Below are the code and all the weights of a small trained network. Each question names an input and a class and asks about switching units off, where a switched-off unit gives its printed mean instead of its output.

import numpy as np


def w(rows, s, z=0):
    codes = np.array(rows[::2]) - 128.0
    scale = np.full(codes.shape[1], s)
    scale[-1] = z or s
    return codes * scale


def f(y):
    return np.maximum(y, 0)


def log_softmax(a):
    a = a - a.max(-1, keepdims=True)
    return a - np.log(np.exp(a).sum(-1, keepdims=True))


def net(x, mask):
    res = np.array(x, float).reshape(1, 6) / 4 @ E
    y = f(res @ A[0][:, :-1].T + A[0][:, -1])
    res = res + np.where(mask, y, B[0][:, -1]) @ B[0][:, :-1]
    return log_softmax(res[-1] @ U[:, :-1].T + U[:, -1])


A, B = {}, {}
E = w([
[93,126,124,86,254,155,138],'x0',
[127,137,133,132,130,128,121],'x1',
[208,206,156,84,131,93,216],'x2',
[19,156,142,134,100,151,209],'x3',
[186,99,182,190,133,220,155],'x4',
[145,138,69,249,164,89,172],'x5',
],0.0099)
A[0] = w([
[115,117,97,78,123,89,127,50],'N0',
[153,151,169,110,141,102,164,9],'N1',
[104,134,76,109,118,95,119,74],'N2',
[116,145,109,108,128,98,112,48],'N3',
[74,150,152,139,99,135,167,31],'N4',
[133,134,73,203,147,100,163,75],'N5',
[109,154,130,131,125,72,100,32],'N6',
[117,117,125,154,51,110,133,93],'N7',
[123,113,189,57,96,152,115,56],'N8',
[141,140,138,133,152,92,156,82],'N9',
[87,84,101,146,121,121,81,39],'N10',
[74,72,128,163,142,178,78,62],'N11',
[100,134,153,142,83,126,145,107],'N12',
[152,106,142,133,144,177,133,69],'N13',
[82,117,136,112,252,148,156,5],'N14',
[160,195,142,99,128,154,153,1],'N15',
[167,108,116,107,141,99,106,93],'N16',
[179,121,146,149,114,94,74,83],'N17',
[144,104,185,153,118,172,140,41],'N18',
[71,144,122,142,127,145,169,95],'N19',
],0.017,0.0068)
B[0] = w([
[105,160,187,226,123,161,161,177],'N0',
[149,174,80,136,101,97,199,182],'N1',
[94,162,202,153,127,162,167,174],'N2',
[108,150,162,188,138,141,123,157],'N3',
[124,102,98,113,230,138,156,181],'N4',
[63,56,69,114,51,194,18,248],'N5',
[77,164,164,135,111,155,133,159],'N6',
[206,114,235,53,92,111,126,204],'N7',
[87,60,1,152,69,190,36,233],'N8',
[131,143,55,139,66,150,202,177],'N9',
[164,191,79,110,103,128,235,191],'N10',
[171,168,70,118,93,72,252,240],'N11',
[160,72,143,87,205,122,99,180],'N12',
[40,167,154,172,136,149,155,191],'N13',
[183,98,230,49,68,124,74,250],'N14',
[139,150,78,131,76,91,225,190],'N15',
[103,106,121,112,184,162,170,191],'N16',
[124,100,145,63,222,160,176,208],'N17',
[77,197,208,207,145,131,149,206],'N18',
[145,117,93,131,209,149,138,192],'N19',
],0.0091,0.011)
U = w([
[167,161,75,113,84,103,196,72],'0',
[98,78,76,131,76,174,99,99],'1',
[187,95,201,67,96,126,131,143],'2',
[70,169,186,194,135,158,153,122],'3',
[146,91,104,85,248,155,153,114],'4',
[140,123,118,117,126,118,135,252],'5',
[170,97,122,148,138,86,101,126],'6',
[164,147,126,180,175,52,83,82],'7',
],0.013,0.022)

Each question gives the input, the list of numbers given to net, and the class t.
The units are the neurons (one row each of A and B). Each row of codes is followed by its name. A weight is (code - 128) times the scale printed after its matrix; where a second scale follows, it is the last column's (A, B and U).
mask holds one flag per neuron, in row order. A switched-off neuron (its flag False) gives its mean, the last column of its row in B, instead of its output. The means were averaged over made-up inputs and are rounded, as every weight is.
A unit's drop is (log p(t) with every unit on - log p(t) with that unit switched off) / (log p(t) with every unit on - log p(t) with every unit switched off).
The circuit of an input: a set's keep is (log p(t) with only the set's units on - log p(t) with every unit switched off) / (log p(t) with every unit on - log p(t) with every unit switched off). Starting from the 12 units with the biggest drops (on a tie, the unit counted first), units are removed one at a time, each time the one whose removal leaves the highest keep (on an exact tie, the one counted first), for as long as the keep stays at least 0.8.
units of the circuit, in order: the units of the circuit, biggest drop first
top k neurons: the k neurons with the biggest drops, biggest first
drop of u: that unit's drop, to one decimal
input [5,6,7,-1,1,6], class 0: units of the circuit, in order -> N9
input [-7,1,5,8,1,6], class 4: units of the circuit, in order -> N4, N12
input [1,-1,-2,-7,3,-4], class 4: top 2 neurons -> N17, N5
input [3,4,-3,5,0,6], class 1: top 2 neurons -> N5, N17
input [-3,2,2,-5,6,4], class 3: units of the circuit, in order -> N18, N13
input [7,4,4,-3,-8,6], class 3: units of the circuit, in order -> N0, N2
input [-2,-7,-8,2,7,-4], class 0: top 2 neurons -> N11, N10
input [3,3,3,-1,-2,4], class 1: top 3 neurons -> N5, N11, N7
input [0,6,6,-8,-4,0], class 4: top 3 neurons -> N17, N16, N11
input [-4,-1,1,2,-4,1], class 2: units of the circuit, in order -> N7, N8
input [7,-8,-7,-3,-8,-4], class 3: top 3 neurons -> N0, N2, N3
input [-8,-1,4,-7,-8,-1], class 2: top 4 neurons -> N7, N18, N17, N13
input [6,0,7,-1,4,6], class 0: top 4 neurons -> N9, N1, N15, N8
input [6,6,8,7,5,-7], class 0: units of the circuit, in order -> N15
input [5,-1,-4,7,-5,-5], class 4: top 2 neurons -> N19, N4
input [7,6,-1,-3,8,0], class 3: top 3 neurons -> N13, N18, N7
input [6,5,4,-6,6,6], class 1: drop of N11 -> 0.1
input [6,4,0,8,0,8], class 1: drop of N17 -> 0.1
input [8,1,2,0,2,-2], class 2: drop of N14 -> 0.6
input [-7,4,1,0,2,-8], class 1: units of the circuit, in order -> N8
